Below is a small trained network, with its code and all its weights. Each question gives an input and a class and asks what happens when units are switched off, that is, made to give their printed mean instead of their output.

import numpy as np


def w(rows, s, z=0):
    codes = np.array(rows[::2]) - 128.0
    scale = np.full(codes.shape[1], s)
    scale[-1] = z or s
    return codes * scale


def f(y):
    return y / 2 * (1 + np.tanh(0.7978845608 * (y + 0.044715 * y**3)))


def log_softmax(a):
    a = a - a.max(-1, keepdims=True)
    return a - np.log(np.exp(a).sum(-1, keepdims=True))


def net(x, mask):
    res = np.array(x, float).reshape(1, 7) / 4 @ E
    y = f(res @ A[0][:, :-1].T + A[0][:, -1])
    res = res + np.where(mask, y, B[0][:, -1]) @ B[0][:, :-1]
    return log_softmax(res[-1] @ U[:, :-1].T + U[:, -1])


A, B = {}, {}
E = w([
[131,129,128,132,120,132,132],'x0',
[131,130,135,131,129,124,126],'x1',
[17,67,162,121,54,71,91],'x2',
[131,129,134,134,122,127,132],'x3',
[129,124,132,132,126,134,127],'x4',
[57,205,68,222,146,127,76],'x5',
[140,207,173,72,89,195,10],'x6',
],0.012)
A[0] = w([
[140,124,136,98,91,99,106,116],'n0',
[191,80,130,98,111,126,148,194],'n1',
[67,189,96,189,102,126,84,6],'n2',
[105,150,95,154,168,139,154,151],'n3',
[146,138,141,173,156,113,136,128],'n4',
[140,152,113,152,154,98,138,140],'n5',
[199,171,131,113,173,171,155,190],'n6',
[152,178,126,131,112,125,101,56],'n7',
[136,140,97,163,154,127,139,135],'n8',
[103,133,169,37,63,142,91,129],'n9',
[106,4,130,177,149,80,208,56],'n10',
[143,190,129,104,107,169,53,98],'n11',
[128,152,65,177,163,129,138,140],'n12',
[128,62,118,165,140,61,198,218],'n13',
[80,116,121,143,101,94,109,92],'n14',
[50,85,131,141,92,88,109,178],'n15',
[114,143,124,142,166,134,151,127],'n16',
[116,113,164,96,149,101,93,126],'n17',
[49,74,137,163,98,87,101,25],'n18',
[141,190,146,127,124,164,83,37],'n19',
[138,139,112,166,155,126,138,126],'n20',
[137,155,129,120,124,179,76,173],'n21',
[111,115,141,79,112,147,109,148],'n22',
[50,194,109,184,138,135,93,120],'n23',
[117,152,86,185,160,153,160,155],'n24',
[136,137,125,162,167,118,139,133],'n25',
[135,116,104,103,141,132,118,115],'n26',
[149,153,73,205,196,114,165,147],'n27',
[219,177,137,112,162,197,156,79],'n28',
[125,91,189,41,68,116,94,114],'n29',
[214,139,118,111,154,155,108,80],'n30',
[97,127,155,68,81,139,109,127],'n31',
[199,64,169,66,157,134,189,62],'n32',
[124,123,127,127,128,149,132,112],'n33',
],0.011,0.012)
B[0] = w([
[134,106,142,151,133,137,142,144],'n0',
[81,156,167,60,166,84,173,207],'n1',
[53,145,177,38,199,53,206,160],'n2',
[177,101,141,164,106,146,121,164],'n3',
[146,108,129,145,118,155,110,144],'n4',
[152,120,135,157,127,163,118,150],'n5',
[81,170,89,99,93,140,79,218],'n6',
[101,169,96,117,109,139,129,135],'n7',
[160,105,136,157,124,168,120,154],'n8',
[193,69,173,171,127,137,145,194],'n9',
[64,139,182,54,197,57,175,221],'n10',
[78,171,109,76,129,104,131,184],'n11',
[156,100,142,174,109,158,129,173],'n12',
[73,189,56,111,63,171,64,255],'n13',
[102,153,120,97,116,121,133,157],'n14',
[109,112,166,98,187,91,156,213],'n15',
[151,116,132,147,115,143,122,142],'n16',
[146,93,138,153,149,121,121,145],'n17',
[65,255,42,85,35,206,59,170],'n18',
[81,212,50,82,71,165,81,152],'n19',
[132,110,126,172,125,145,120,148],'n20',
[114,109,158,103,156,96,159,184],'n21',
[153,79,165,157,144,124,129,160],'n22',
[99,177,84,64,99,127,109,189],'n23',
[173,86,140,170,118,156,113,178],'n24',
[159,99,131,141,116,157,112,150],'n25',
[116,140,112,135,131,108,133,127],'n26',
[178,72,129,194,126,185,100,201],'n27',
[71,151,146,51,177,82,177,197],'n28',
[166,88,183,186,150,123,152,195],'n29',
[83,136,137,80,159,100,157,169],'n30',
[180,64,156,168,138,127,135,169],'n31',
[84,231,43,101,59,191,66,203],'n32',
[120,125,133,120,120,136,132,124],'n33',
],0.0097,0.018)
U = w([
[130,173,45,112,43,168,55,60],'0',
[118,135,186,75,179,40,228,125],'1',
[248,51,168,253,122,146,133,246],'2',
],0.013,0.0012)

Each question gives the input, the list of numbers given to net, and the class t.
The units are the neurons (one row each of A and B). Each row of codes is followed by its name. A weight is (code - 128) times the scale printed after its matrix; where a second scale follows, it is the last column's (A, B and U).
mask holds one flag per neuron, in row order. A switched-off neuron (its flag False) gives its mean, the last column of its row in B, instead of its output. The means were averaged over made-up inputs and are rounded, as every weight is.
A unit's drop is (log p(t) with every unit on - log p(t) with that unit switched off) / (log p(t) with every unit on - log p(t) with every unit switched off).
The circuit of an input: a set's keep is (log p(t) with only the set's units on - log p(t) with every unit switched off) / (log p(t) with every unit on - log p(t) with every unit switched off). Starting from the 12 units with the biggest drops (on a tie, the unit counted first), units are removed one at a time, each time the one whose removal leaves the highest keep (on an exact tie, the one counted first), for as long as the keep stays at least 0.8.
units of the circuit, in order: the units of the circuit, biggest drop first
most important unit: the unit with the biggest drop
top k neurons: the k neurons with the biggest drops, biggest first
drop of u: that unit's drop, to one decimal
input [4,-3,5,-6,6,6,2], class 1: most important unit : n2
input [-1,3,7,5,2,1,-8], class 0: top 2 neurons : (n13 n18)
input [-5,4,-8,1,-2,-2,1], class 1: top 2 neurons : (n28 n13)
input [-1,-2,4,1,1,3,1], class 1: top 2 neurons : (n13 n32)
input [-4,2,-1,-6,-6,-7,-6], class 0: top 2 neurons : (n32 n13)
input [7,-6,8,-6,-1,6,-8], class 0: top 2 neurons : (n18 n13)
input [-7,1,3,-1,-5,-1,0], class 1: top 4 neurons : (n27 n24 n12 n3)
input [-1,-7,5,2,0,2,-5], class 0: top 2 neurons : (n18 n13)
input [5,6,2,-7,-4,5,4], class 1: top 2 neurons : (n2 n13)
input [5,6,1,-4,6,5,-7], class 0: top 3 neurons : (n13 n29 n9)
input [2,5,5,1,1,3,-5], class 0: top 2 neurons : (n18 n13)
input [-1,-2,-1,6,-6,0,3], class 1: top 2 neurons : (n13 n32)
input [-6,8,5,-2,5,4,-6], class 0: drop of n13 : 0.1
input [7,-3,-7,5,7,2,-8], class 2: drop of n27 : 0.2
input [2,5,-4,-6,-3,-7,-8], class 0: drop of n13 : 0.3
input [5,-3,-6,7,-1,-1,-8], class 0: units of the circuit, in order : (n13)
